Below are the code and all the weights of a small trained network. Each question names an input and a class and asks about switching units off, where a switched-off unit gives its printed mean instead of its output.

import numpy as np


def w(rows, s, z=0):
    codes = np.array(rows[::2]) - 128.0
    scale = np.full(codes.shape[1], s)
    scale[-1] = z or s
    return codes * scale


def norm(h):
    return h / np.sqrt((h * h).mean(-1, keepdims=True) + 1e-5)


def f(y):
    return y / 2 * (1 + np.tanh(0.7978845608 * (y + 0.044715 * y**3)))


def log_softmax(a):
    a = a - a.max(-1, keepdims=True)
    return a - np.log(np.exp(a).sum(-1, keepdims=True))


def net(x, mask):
    res = np.array(x, float).reshape(1, 3) / 4 @ E
    u = 0
    for l in range(4):
        y = f(norm(res) @ A[l][:, :-1].T + A[l][:, -1])
        res = res + np.where(mask[u : u + 7], y, B[l][:, -1]) @ B[l][:, :-1]
        u += 7
    return log_softmax(norm(res)[-1] @ U[:, :-1].T + U[:, -1])


A, B = {}, {}
E = w([
[155,64,232,255,174,212,205,117,115],'x0',
[28,134,163,99,148,200,130,103,61],'x1',
[117,141,38,214,72,193,188,180,140],'x2',
],0.0066)
A[0] = w([
[162,151,80,125,170,90,134,111,136,14],'L0N1',
[98,133,72,2,147,121,88,120,105,101],'L0N2',
[230,79,100,86,138,79,143,134,142,23],'L0N3',
[66,91,156,190,92,218,140,125,145,2],'L0N4',
[141,77,199,107,147,58,107,92,179,42],'L0N5',
[179,58,177,111,188,72,104,44,199,114],'L0N6',
[182,114,96,147,110,89,161,93,189,62],'L0N7',
],0.0078,0.003)
B[0] = w([
[99,105,98,97,214,100,40,100,172,130],'L0N1',
[87,181,139,83,90,168,32,199,169,254],'L0N2',
[153,199,89,159,150,80,22,112,127,167],'L0N3',
[130,27,213,116,204,196,138,171,141,202],'L0N4',
[191,117,211,195,202,192,37,69,87,183],'L0N5',
[132,228,116,209,161,97,182,32,170,217],'L0N6',
[198,35,22,102,68,126,164,138,3,167],'L0N7',
],0.0073,0.0064)
A[1] = w([
[164,91,50,144,85,100,163,120,160,210],'L1N1',
[155,144,133,132,135,96,101,8,83,41],'L1N2',
[149,149,110,164,137,58,121,88,118,2],'L1N3',
[148,120,157,148,164,49,110,57,137,95],'L1N4',
[94,75,155,153,171,173,184,104,101,85],'L1N5',
[103,116,140,97,96,170,132,92,140,70],'L1N6',
[171,100,191,147,167,161,133,76,100,183],'L1N7',
],0.013,0.0029)
B[1] = w([
[103,91,142,98,37,123,200,204,23,188],'L1N1',
[123,93,171,140,208,226,116,192,197,188],'L1N2',
[202,23,147,143,190,144,91,254,35,161],'L1N3',
[238,154,126,210,197,208,204,225,163,184],'L1N4',
[214,196,234,217,145,151,61,228,159,229],'L1N5',
[120,166,231,126,123,112,33,44,108,143],'L1N6',
[105,226,81,207,96,126,137,199,132,244],'L1N7',
],0.0089,0.011)
A[2] = w([
[181,54,116,134,89,140,129,140,111,152],'L2N1',
[45,106,184,96,132,185,121,64,90,56],'L2N2',
[132,133,99,116,88,161,67,115,174,62],'L2N3',
[215,88,95,91,186,70,155,102,144,3],'L2N4',
[126,160,83,138,97,159,38,91,160,103],'L2N5',
[33,167,242,155,97,212,141,118,142,196],'L2N6',
[159,189,100,103,158,82,117,122,254,146],'L2N7',
],0.0097,0.0037)
B[2] = w([
[116,155,154,169,131,133,164,153,62,153],'L2N1',
[109,110,118,63,189,111,183,50,114,142],'L2N2',
[75,158,125,154,149,97,93,78,144,148],'L2N3',
[179,132,76,102,170,204,141,152,69,124],'L2N4',
[89,164,66,108,158,103,88,94,179,168],'L2N5',
[143,102,153,141,246,176,141,149,77,249],'L2N6',
[141,165,108,222,15,137,103,163,207,162],'L2N7',
],0.012,0.011)
A[3] = w([
[92,45,186,149,141,121,153,155,120,119],'L3N1',
[203,111,72,164,118,62,135,136,114,1],'L3N2',
[53,131,97,47,195,111,176,142,50,137],'L3N3',
[166,100,172,147,205,231,117,163,108,148],'L3N4',
[10,112,172,114,194,197,110,55,51,142],'L3N5',
[87,113,186,2,188,135,171,38,115,56],'L3N6',
[161,170,125,129,59,110,145,92,175,148],'L3N7',
],0.0097,0.0036)
B[3] = w([
[168,183,102,183,116,114,160,176,133,148],'L3N1',
[87,92,187,151,126,147,194,147,147,132],'L3N2',
[124,49,160,8,152,115,182,101,53,155],'L3N3',
[180,134,134,158,248,150,78,135,203,251],'L3N4',
[219,71,78,118,147,114,175,61,99,168],'L3N5',
[136,90,99,42,163,170,187,65,110,150],'L3N6',
[63,179,60,95,88,135,62,173,102,128],'L3N7',
],0.012,0.015)
U = w([
[186,161,193,223,250,218,108,218,166,232],'0',
[60,104,208,142,94,72,157,54,164,3],'1',
[32,225,51,118,98,83,2,141,215,108],'2',
[58,61,192,160,76,80,151,42,175,3],'3',
[98,101,107,29,229,177,133,29,115,214],'4',
[100,91,118,158,58,96,205,232,49,138],'5',
],0.012,0.0065)

Each question gives the input, the list of numbers given to net, and the class t.
The units are the neurons (one row each of A and B). Each row of codes is followed by its name. A weight is (code - 128) times the scale printed after its matrix; where a second scale follows, it is the last column's (A, B and U).
mask holds one flag per neuron, layer by layer. A switched-off neuron (its flag False) gives its mean, the last column of its row in B, instead of its output. The means were averaged over made-up inputs and are rounded, as every weight is.
A unit's drop is (log p(t) with every unit on - log p(t) with that unit switched off) / (log p(t) with every unit on - log p(t) with every unit switched off).
unit that matters most: the unit with the biggest drop
k most important neurons: the k neurons with the biggest drops, biggest first
drop of u: that unit's drop, to one decimal
input [-3,-2,-1], class 2: unit that matters most	L0N2
input [-5,0,5], class 2: 3 most important neurons	[L2N6 L0N2 L1N3]
input [-7,5,4], class 2: 3 most important neurons	[L1N1 L0N4 L0N2]
input [-1,6,-7], class 4: 2 most important neurons	[L0N2 L1N5]
input [-8,8,4], class 4: 4 most important neurons	[L1N7 L1N5 L1N4 L0N3]
input [-2,2,-2], class 4: 3 most important neurons	[L1N7 L1N5 L1N4]
input [-2,6,-8], class 4: 3 most important neurons	[L0N2 L1N5 L2N2]
input [-5,5,-4], class 4: 2 most important neurons	[L1N7 L1N5]
input [-7,8,4], class 4: 2 most important neurons	[L1N7 L1N5]
input [-3,3,-2], class 4: 4 most important neurons	[L1N7 L1N5 L1N4 L0N3]
input [-3,1,6], class 5: 2 most important neurons	[L1N5 L0N2]
input [-8,-7,7], class 5: drop of L1N1	0.3
input [-4,1,7], class 5: drop of L1N5	0.2
input [-6,-3,8], class 5: unit that matters most	L1N1
input [-8,-5,1], class 2: drop of L0N2	0.4
